Below is a small trained network, with its code and all its weights. Each question gives an input and a target symbol and asks what happens when units are switched off, that is, made to give their printed mean instead of their output.

import numpy as np


def w(rows, s, z=0):
    codes = np.array(rows[::2]) - 128.0
    scale = np.full(codes.shape[1], s)
    scale[-1] = z or s
    return codes * scale


def f(y):
    return y / 2 * (1 + np.tanh(0.7978845608 * (y + 0.044715 * y**3)))


def softmax(a):
    e = np.exp(a - a.max(-1, keepdims=True))
    return e / e.sum(-1, keepdims=True)


def log_softmax(a):
    a = a - a.max(-1, keepdims=True)
    return a - np.log(np.exp(a).sum(-1, keepdims=True))


def net(x, mask):
    ids = ['δζημπστφψ'.index(c) for c in x.split()]
    T = len(ids)
    res = E[ids] + P[:T]
    u = 0
    for l in range(3):
        r = res
        for j in range(2):
            rows = slice(3 * j, 3 * j + 3)
            q, k, v = (r @ M[l][rows].T for M in (Q, K, V))
            z = softmax(np.where(np.tri(T) > 0, q @ k.T / 3**0.5, -1e9)) @ v
            o = O[l][rows]
            res = res + np.where(mask[u + j], z, o[:, -1]) @ o[:, :-1]
        u += 2
        y = f(res @ A[l][:, :-1].T + A[l][:, -1])
        res = res + np.where(mask[u : u + 4], y, B[l][:, -1]) @ B[l][:, :-1]
        u += 4
    return log_softmax(res[-1] @ U[:, :-1].T + U[:, -1])


Q, K, V, O, A, B = {}, {}, {}, {}, {}, {}
E = w([
[150,197,147,60],'δ',
[93,103,203,6],'ζ',
[173,92,151,145],'η',
[125,170,63,68],'μ',
[155,107,105,130],'π',
[168,136,156,113],'σ',
[94,50,163,51],'τ',
[136,111,179,71],'φ',
[96,118,60,53],'ψ',
],0.02)
P = w([
[192,107,71,152],'0',
[165,166,234,89],'1',
[67,141,211,131],'2',
[209,94,43,119],'3',
[175,171,195,38],'4',
[62,154,166,132],'5',
[241,88,19,99],'6',
[194,175,193,7],'7',
],0.016)
Q[0] = w([
[25,96,204,108],'L0H0',
[23,154,169,233],'L0H0',
[41,48,1,123],'L0H0',
[180,121,61,97],'L0H1',
[171,52,157,154],'L0H1',
[112,151,113,203],'L0H1',
],0.0075)
K[0] = w([
[61,150,147,82],'L0H0',
[22,182,164,254],'L0H0',
[117,148,152,119],'L0H0',
[131,131,152,100],'L0H1',
[158,126,105,118],'L0H1',
[84,141,183,46],'L0H1',
],0.011)
V[0] = w([
[182,24,20,214],'L0H0',
[72,192,124,213],'L0H0',
[192,114,217,87],'L0H0',
[154,39,181,142],'L0H1',
[3,29,48,80],'L0H1',
[211,107,123,57],'L0H1',
],0.0046)
O[0] = w([
[16,4,30,49,115],'L0H0',
[144,213,58,180,1],'L0H0',
[143,40,158,154,190],'L0H0',
[136,139,175,194,144],'L0H1',
[101,141,123,119,115],'L0H1',
[96,68,141,10,227],'L0H1',
],0.0045,0.007)
A[0] = w([
[140,95,152,47,207],'L0N0',
[71,96,136,122,65],'L0N1',
[122,131,247,99,3],'L0N2',
[88,225,186,93,1],'L0N3',
],0.011,0.0012)
B[0] = w([
[178,188,149,103,251],'L0N0',
[94,140,211,249,136],'L0N1',
[80,164,3,99,227],'L0N2',
[138,6,155,223,180],'L0N3',
],0.0066,0.02)
Q[1] = w([
[58,120,136,227],'L1H0',
[210,149,182,82],'L1H0',
[108,161,189,162],'L1H0',
[2,48,177,172],'L1H1',
[136,103,119,10],'L1H1',
[173,138,151,49],'L1H1',
],0.011)
K[1] = w([
[45,181,225,232],'L1H0',
[255,84,150,58],'L1H0',
[109,158,78,115],'L1H0',
[54,151,168,200],'L1H1',
[157,103,98,25],'L1H1',
[221,4,116,121],'L1H1',
],0.0089)
V[1] = w([
[135,196,29,114],'L1H0',
[61,146,116,44],'L1H0',
[126,180,184,104],'L1H0',
[193,177,214,150],'L1H1',
[113,41,176,145],'L1H1',
[112,247,160,123],'L1H1',
],0.011)
O[1] = w([
[130,191,117,174,204],'L1H0',
[75,133,214,101,254],'L1H0',
[94,117,88,11,107],'L1H0',
[142,124,122,59,53],'L1H1',
[83,136,87,89,95],'L1H1',
[214,198,152,84,2],'L1H1',
],0.012,0.008)
A[1] = w([
[3,230,160,71,199],'L1N0',
[98,110,20,104,251],'L1N1',
[58,96,151,180,95],'L1N2',
[169,151,74,174,160],'L1N3',
],0.0077,0.0033)
B[1] = w([
[255,114,99,225,252],'L1N0',
[157,31,91,220,170],'L1N1',
[20,227,61,68,195],'L1N2',
[156,222,60,129,137],'L1N3',
],0.0077,0.013)
Q[2] = w([
[146,219,186,111],'L2H0',
[241,99,82,128],'L2H0',
[101,198,74,163],'L2H0',
[78,147,100,174],'L2H1',
[170,6,116,140],'L2H1',
[159,192,214,129],'L2H1',
],0.013)
K[2] = w([
[91,219,209,124],'L2H0',
[255,106,120,120],'L2H0',
[156,177,81,203],'L2H0',
[49,186,66,184],'L2H1',
[178,24,90,133],'L2H1',
[134,166,70,135],'L2H1',
],0.011)
V[2] = w([
[175,134,139,155],'L2H0',
[202,173,137,94],'L2H0',
[151,111,251,253],'L2H0',
[190,89,58,161],'L2H1',
[190,32,191,168],'L2H1',
[216,39,171,71],'L2H1',
],0.0062)
O[2] = w([
[47,96,217,97,135],'L2H0',
[110,98,98,167,61],'L2H0',
[60,1,79,5,81],'L2H0',
[150,96,203,64,253],'L2H1',
[51,189,89,63,106],'L2H1',
[103,148,141,152,50],'L2H1',
],0.0074,0.0043)
A[2] = w([
[196,193,217,86,2],'L2N0',
[50,107,2,253,35],'L2N1',
[172,111,109,155,246],'L2N2',
[113,83,160,201,45],'L2N3',
],0.0065,0.0044)
B[2] = w([
[99,18,125,163,220],'L2N0',
[150,160,218,116,254],'L2N1',
[142,141,58,105,216],'L2N2',
[118,8,75,134,147],'L2N3',
],0.012,0.0065)
U = w([
[251,117,131,112,14],'δ',
[178,118,244,72,39],'ζ',
[111,28,159,159,2],'η',
[202,215,58,76,235],'μ',
[136,91,107,208,94],'π',
[168,100,13,113,173],'σ',
[46,109,114,130,202],'τ',
[142,185,154,26,222],'φ',
[116,178,181,123,191],'ψ',
],0.012,0.0071)

Each question gives the input, a string of symbols that net reads in full, and the target symbol t.
The units are the heads (3 rows each of Q, K, V and O) and the neurons (one row each of A and B). Each row of codes is followed by its name. A weight is (code - 128) times the scale printed after its matrix; where a second scale follows, it is the last column's (O, A, B and U).
mask holds one flag per unit, layer by layer, with each layer's heads first. A switched-off unit (its flag False) gives its mean, the last column of its rows in O or B, instead of its output. The means were averaged over made-up inputs and are rounded, as every weight is.
A unit's drop is (log p(t) with every unit on - log p(t) with that unit switched off) / (log p(t) with every unit on - log p(t) with every unit switched off).
The circuit of an input: a set's keep is (log p(t) with only the set's units on - log p(t) with every unit switched off) / (log p(t) with every unit on - log p(t) with every unit switched off). Starting from the 12 units with the biggest drops (on a tie, the unit counted first), units are removed one at a time, each time the one whose removal leaves the highest keep (on an exact tie, the one counted first), for as long as the keep stays at least 0.8.
circuit, biggest first: the units of the circuit, biggest drop first
top k neurons in layer l: the k neurons of layer l with the biggest drops, biggest first
heads that matter: for each layer, one digit per head in row order, 1 if its drop is at least 0.15 and else 0, layers parted by /
input τ δ μ π π, target ψ: top 2 neurons in layer 1 : [L1N2, L1N0]
input μ ψ φ μ ζ φ, target η: circuit, biggest first : [L2H0, L1N0, L0H0]
input η μ π ψ ζ, target π: circuit, biggest first : [L1H1, L1H0]
input μ ψ δ τ τ, target σ: circuit, biggest first : [L0N2, L1N0, L1H1]
input η ψ σ δ ζ ψ φ, target φ: heads that matter : 10 / 00 / 01
input ζ π ζ μ π σ π η, target ψ: circuit, biggest first : [L1N2, L1H1, L0H0, L2N1]
input μ δ φ τ μ, target σ: top neuron in layer 0 : [L0N1]
input δ δ δ ψ σ σ ψ η, target π: heads that matter : 10 / 11 / 01
input δ δ ζ π ψ δ, target π: circuit, biggest first : [L1H0, L1N0]
input ψ φ δ φ π ψ μ η, target η: top 2 neurons in layer 2 : [L2N3, L2N1]
input π μ ψ σ η ψ π π, target ψ: circuit, biggest first : [L1N2, L0H0, L1H1, L2N1]
input μ μ ψ, target η: circuit, biggest first : [L1N0, L2H0, L1H0, L2H1]
input σ δ ψ π δ, target ψ: heads that matter : 10 / 11 / 10
input η μ ψ μ τ, target η: top 2 neurons in layer 1 : [L1N0, L1N3]
input ψ ψ ζ σ τ, target φ: circuit, biggest first : [L0N2, L2H1]
input ζ ζ ψ τ, target τ: heads that matter : 00 / 01 / 01
input ψ τ ζ ψ ψ ζ δ σ, target δ: top 2 neurons in layer 1 : [L1N0, L1N1]
input σ η π μ σ, target η: circuit, biggest first : [L2H0, L1H1]
input ψ ζ τ, target σ: circuit, biggest first : [L1N0, L1H1, L2N1, L0N3]
input σ σ ψ, target φ: circuit, biggest first : [L1H1]
input ψ τ δ η μ, target τ: circuit, biggest first : [L1H1]
input π π ψ φ τ, target μ: top 2 neurons in layer 0 : [L0N2, L0N3]
input τ σ φ ζ τ π τ π, target σ: heads that matter : 10 / 01 / 00
input δ π φ ζ τ μ π ζ, target ψ: heads that matter : 10 / 11 / 00
input π τ μ μ, target μ: top 2 neurons in layer 2 : [L2N0, L2N2]
input ψ σ τ ζ ζ ζ, target σ: circuit, biggest first : [L0N2, L1N0]
input π δ η τ ψ ψ δ, target δ: top 2 neurons in layer 0 : [L0N1, L0N3]
input δ ζ δ ψ ψ, target π: circuit, biggest first : [L1H1]
input ψ π ψ η, target η: heads that matter : 10 / 11 / 00
input δ ζ σ τ π τ π ψ, target ψ: circuit, biggest first : [L1H0, L1H1, L2N1]
